q92: 1.59 -0.88 1.22 1.03 -1.40 4.76 -1.56 -1.87 -1.75 0.00 -2.95 -0.91 -0.11 1.47 1.73 1.76 2.10 -1.10 2.98 2.54 2.10 2.33 -3.39 0.49 0.38 -2.56 1.95 1.15 0.04 3.49 0.22 0.11
q370: -3.08 -0.25 -0.43 2.02 3.50 6.37 -0.54 -0.22 0.60 -2.53 -2.01 -0.85 -2.88 -2.39 8.67 3.24 0.40 2.43 2.60 -1.00 0.37 3.02 -2.56 1.90 1.64 1.38 1.68 2.67 1.74 3.86 -1.32 -1.33
q957: -1.01 0.80 1.32 0.62 1.89 -2.48 -0.07 -3.32 -3.13 -2.18 0.15 0.58 1.49 0.51 1.53 -0.81 -1.16 3.77 0.52 0.82 1.88 -0.38 3.89 0.24 1.38 3.08 -0.77 -1.50 4.85 -0.60 0.11 2.29
q143: -2.19 -0.77 0.51 -2.48 3.89 -1.01 2.29 1.38 4.85 -1.16 1.89 0.11 -3.32 0.62 3.77 -0.60 0.24 1.53 0.80 0.15 0.52 1.49 -1.50 3.08 0.58 -0.38 -0.81 1.32 -3.13 -0.07 0.82 1.88
q883: -5.21 0.52 -2.43 3.45 -0.55 2.92 -1.56 1.07 0.63 -2.10 -2.90 1.02 -1.28 -1.74 1.80 -0.29 -0.68 -1.42 3.87 0.82 -0.07 2.98 -2.45 -0.98 -3.48 1.98 0.40 -1.84 -0.29 1.78 -1.31 -2.99
q217: 2.16 -0.43 1.22 -0.25 -1.05 1.67 1.22 -1.12 0.52 0.21 -2.78 -0.95 -1.74 0.51 2.66 1.43 2.59 -0.03 2.60 1.26 2.38 2.79 -3.43 -0.07 1.50 -2.50 -0.42 1.95 -1.71 1.71 0.87 -1.36
perm: 3.77 0.51 -0.81 -1.16 1.49 0.58 0.52 1.53 -2.19 1.88 0.24 3.89 4.85 -1.01 0.11 1.38 0.82 -1.50 -3.13 -0.07 0.80 0.62 0.15 1.32 3.08 -2.48 -0.38 2.29 -0.77 -3.32 1.89 -0.60 | q143
perm: -2.99 -1.31 1.78 -0.29 -1.84 0.40 1.98 -3.48 -0.98 -2.45 2.98 -0.07 0.82 3.87 -1.42 -0.68 -0.29 1.80 -1.74 -1.28 1.02 -2.90 -2.10 0.63 1.07 -1.56 2.92 -0.55 3.45 -2.43 0.52 -5.21 | q883
perm: 1.88 0.82 -0.07 -3.13 1.32 -0.81 -0.38 0.58 3.08 -1.50 1.49 0.52 0.15 0.80 1.53 0.24 -0.60 3.77 0.62 -3.32 0.11 1.89 -1.16 4.85 1.38 2.29 -1.01 3.89 -2.48 0.51 -0.77 -2.19 | q143
perm: 0.11 0.22 3.49 0.04 1.15 1.95 -2.56 0.38 0.49 -3.39 2.33 2.10 2.54 2.98 -1.10 2.10 1.76 1.73 1.47 -0.11 -0.91 -2.95 0.00 -1.75 -1.87 -1.56 4.76 -1.40 1.03 1.22 -0.88 1.59 | q92
perm: -0.07 1.49 -3.32 1.88 0.52 4.85 0.15 0.51 -0.60 -0.38 -0.81 -0.77 3.89 1.89 3.77 2.29 0.24 -2.48 0.80 0.11 1.32 0.82 0.58 -3.13 3.08 -2.19 0.62 1.53 -1.16 1.38 -1.50 -1.01 | q143

q397: -0.06 -1.17 0.21 0.35 0.49 -0.02 1.16 -0.83 0.27 -0.29 -0.49 -0.33 0.75 -0.03 0.11 0.01 0.70 -0.42 -0.93 -0.50 0.09
q220: -0.31 -2.18 -1.02 -3.95 -3.16 -0.30 -2.09 1.43 0.12 1.59 -0.95 0.12 0.74 -0.64 -0.49 0.63 1.15 2.63 1.21 1.83 1.16
q854: 0.17 4.19 1.72 7.43 5.64 0.40 2.53 -1.72 0.38 -2.80 0.07 -0.69 0.87 0.92 0.87 -1.07 -0.90 -4.62 -1.49 -2.98 -1.76
q282: 1.45 4.93 -0.95 -2.56 -2.29 0.16 -2.27 1.55 -2.65 0.84 6.62 2.12 -8.42 1.35 -0.02 -0.54 -4.93 2.28 1.89 1.19 -2.02
q408: -0.31 -2.18 -1.01 -3.95 -3.16 -0.26 -2.04 1.45 0.26 1.63 -1.00 0.08 0.82 -0.67 -0.45 0.64 1.16 2.63 1.10 1.83 1.16
perm: -1.76 0.17 4.19 1.72 7.43 5.64 0.40 2.53 -1.72 0.38 -2.80 0.07 -0.69 0.87 0.92 0.87 -1.07 -0.90 -4.62 -1.49 -2.98 | q854
perm: 0.09 -0.50 -0.93 -0.42 0.70 0.01 0.11 -0.03 0.75 -0.33 -0.49 -0.29 0.27 -0.83 1.16 -0.02 0.49 0.35 0.21 -1.17 -0.06 | q397

q699: -7.89 1.54 3.99 -1.27
q686: 6.16 -1.26 0.03 2.89
q709: 1.08 -2.44 5.18 -6.15
q798: 5.18 -6.16 -2.44 1.08
q175: -1.26 2.89 6.16 0.02
q618: 2.88 0.03 -1.26 6.16
perm: 2.89 -1.26 6.16 0.02 | q175
perm: -2.44 5.18 -6.16 1.08 | q798
perm: -7.89 -1.27 1.54 3.99 | q699
perm: 0.03 2.89 6.16 -1.26 | q686

q156: -2.12 -1.23 1.34 0.46 -3.88 -1.34 0.05 0.31 -0.57 -1.90
q799: 0.06 0.13 -0.58 0.99 -0.77 -5.81 0.89 0.03 2.05 -0.74
q308: -1.23 -0.57 0.45 -1.34 -3.88 1.34 -2.12 0.05 -1.90 0.31
q255: 0.93 6.72 0.07 0.82 -1.04 0.05 -1.64 0.55 2.13 1.75
q639: 0.03 -2.43 0.76 0.01 3.81 -0.66 2.84 -0.16 -1.23 0.77
q107: -0.57 0.89 -0.77 2.05 0.13 0.03 0.99 -0.74 -5.81 0.06
q511: 0.68 -1.76 -0.33 -1.64 0.26 0.39 0.04 0.40 -1.41 -0.32
q112: 0.46 -2.63 0.66 -3.86 -1.47 0.47 -0.34 -0.07 2.65 -0.58
q778: 0.89 -0.14 -0.27 0.70 -1.15 -0.77 0.15 0.52 -0.79 1.85
perm: -3.88 1.34 -2.12 0.05 -1.90 0.31 -1.23 -0.57 0.45 -1.34 | q308
perm: 0.06 -5.81 -0.74 0.99 0.03 0.13 2.05 -0.77 0.89 -0.57 | q107

